Below is a small trained network, with its code and all its weights. Each question gives an input and a class and asks what happens when units are switched off, that is, made to give their printed mean instead of their output.

import numpy as np


def w(rows, s, z=0):
    codes = np.array(rows[::2]) - 128.0
    scale = np.full(codes.shape[1], s)
    scale[-1] = z or s
    return codes * scale


def norm(h):
    return h / np.sqrt((h * h).mean(-1, keepdims=True) + 1e-5)


def f(y):
    return np.maximum(y, 0)


def log_softmax(a):
    a = a - a.max(-1, keepdims=True)
    return a - np.log(np.exp(a).sum(-1, keepdims=True))


def net(x, mask):
    res = np.array(x, float).reshape(1, 5) / 4 @ E
    u = 0
    for l in range(3):
        y = f(norm(res) @ A[l][:, :-1].T + A[l][:, -1])
        res = res + np.where(mask[u : u + 7], y, B[l][:, -1]) @ B[l][:, :-1]
        u += 7
    return log_softmax(norm(res)[-1] @ U[:, :-1].T + U[:, -1])


A, B = {}, {}
E = w([
[130,253,125,229],'x0',
[185,168,62,103],'x1',
[141,118,141,134],'x2',
[91,180,182,41],'x3',
[160,110,159,143],'x4',
],0.0079)
A[0] = w([
[89,105,90,193,60],'0.n1',
[135,222,247,28,3],'0.n2',
[62,88,93,111,190],'0.n3',
[130,152,147,175,116],'0.n4',
[115,160,97,136,142],'0.n5',
[211,138,134,143,127],'0.n6',
[111,137,158,133,50],'0.n7',
],0.015,0.003)
B[0] = w([
[149,77,18,159,179],'0.n1',
[17,12,2,26,254],'0.n2',
[156,108,179,146,192],'0.n3',
[62,149,225,89,179],'0.n4',
[226,159,123,70,164],'0.n5',
[178,139,77,117,174],'0.n6',
[173,52,70,53,144],'0.n7',
],0.0064,0.0084)
A[1] = w([
[62,154,125,66,55],'1.n1',
[90,101,111,11,251],'1.n2',
[201,92,114,84,71],'1.n3',
[73,13,129,109,62],'1.n4',
[34,146,1,211,47],'1.n5',
[88,235,163,206,21],'1.n6',
[83,135,109,116,65],'1.n7',
],0.0089,0.0023)
B[1] = w([
[52,81,140,206,172],'1.n1',
[204,177,145,178,255],'1.n2',
[154,197,95,96,170],'1.n3',
[196,255,232,145,227],'1.n4',
[132,69,241,132,182],'1.n5',
[148,217,115,154,152],'1.n6',
[86,172,144,138,147],'1.n7',
],0.0076,0.0087)
A[2] = w([
[177,88,119,162,192],'2.n1',
[143,122,140,206,175],'2.n2',
[122,169,71,103,6],'2.n3',
[138,110,246,146,98],'2.n4',
[102,117,111,121,83],'2.n5',
[98,171,124,159,88],'2.n6',
[87,105,217,174,60],'2.n7',
],0.014,0.0026)
B[2] = w([
[27,128,183,134,215],'2.n1',
[103,57,129,39,215],'2.n2',
[153,74,107,150,164],'2.n3',
[156,170,104,189,253],'2.n4',
[164,55,131,170,141],'2.n5',
[147,187,218,139,159],'2.n6',
[173,169,10,32,211],'2.n7',
],0.011,0.0072)
U = w([
[187,153,4,96,13],'0',
[153,184,179,125,146],'1',
[28,35,85,102,255],'2',
],0.011,0.00095)

Each question gives the input, the list of numbers given to net, and the class t.
The units are the neurons (one row each of A and B). Each row of codes is followed by its name. A weight is (code - 128) times the scale printed after its matrix; where a second scale follows, it is the last column's (A, B and U).
mask holds one flag per neuron, layer by layer. A switched-off neuron (its flag False) gives its mean, the last column of its row in B, instead of its output. The means were averaged over made-up inputs and are rounded, as every weight is.
A unit's drop is (log p(t) with every unit on - log p(t) with that unit switched off) / (log p(t) with every unit on - log p(t) with every unit switched off).
The circuit of an input: a set's keep is (log p(t) with only the set's units on - log p(t) with every unit switched off) / (log p(t) with every unit on - log p(t) with every unit switched off). Starting from the 12 units with the biggest drops (on a tie, the unit counted first), units are removed one at a time, each time the one whose removal leaves the highest keep (on an exact tie, the one counted first), for as long as the keep stays at least 0.8.
units of the circuit, in order: the units of the circuit, biggest drop first
k most important neurons: the k neurons with the biggest drops, biggest first
top k neurons in layer l: the k neurons of layer l with the biggest drops, biggest first
drop of u: that unit's drop, to one decimal
input [0,-7,2,-4,-6], class 0: units of the circuit, in order	2.n7
input [4,1,-3,-5,-7], class 2: 2 most important neurons	1.n4, 0.n1
input [1,0,-5,-2,-8], class 2: units of the circuit, in order	0.n1, 1.n5, 2.n1
input [8,4,4,-7,-3], class 1: 3 most important neurons	0.n2, 2.n7, 1.n5
input [-7,-4,0,-5,-3], class 1: top 2 neurons in layer 1	1.n4, 1.n1
input [3,2,-4,2,-5], class 1: top 2 neurons in layer 0	0.n5, 0.n6
input [-2,-8,6,-6,-7], class 0: 3 most important neurons	2.n7, 1.n4, 2.n4
input [4,-8,8,7,-7], class 0: 4 most important neurons	2.n7, 1.n2, 1.n4, 2.n1
input [-7,-5,-3,-4,-5], class 1: units of the circuit, in order	1.n4, 0.n2
input [5,-3,-7,-8,6], class 2: 3 most important neurons	1.n4, 0.n1, 2.n2
input [6,-6,5,-2,3], class 0: top 3 neurons in layer 1	1.n2, 1.n4, 1.n3
input [-6,1,-3,5,-6], class 1: top 3 neurons in layer 0	0.n3, 0.n1, 0.n6
input [-3,-4,-7,-3,1], class 0: top 2 neurons in layer 0	0.n5, 0.n6
input [-7,-3,-7,4,4], class 1: units of the circuit, in order	1.n4
input [-8,-5,1,-8,7], class 1: top 3 neurons in layer 2	2.n4, 2.n1, 2.n3
input [1,-2,7,-5,-1], class 2: 2 most important neurons	0.n1, 2.n1
input [1,-8,0,-5,1], class 0: 2 most important neurons	2.n7, 2.n4
input [3,-2,-2,-5,-5], class 2: 2 most important neurons	0.n1, 1.n4
input [-6,0,8,3,-5], class 1: drop of 1.n5	0.1
input [0,1,-2,6,1], class 2: units of the circuit, in order	0.n2
input [6,-8,6,1,-7], class 0: drop of 2.n1	0.2
input [7,-7,-6,4,5], class 0: drop of 1.n1	0.1
input [1,-7,4,1,-6], class 0: drop of 2.n1	0.1
input [-2,7,-4,8,8], class 2: top 2 neurons in layer 0	0.n2, 0.n5
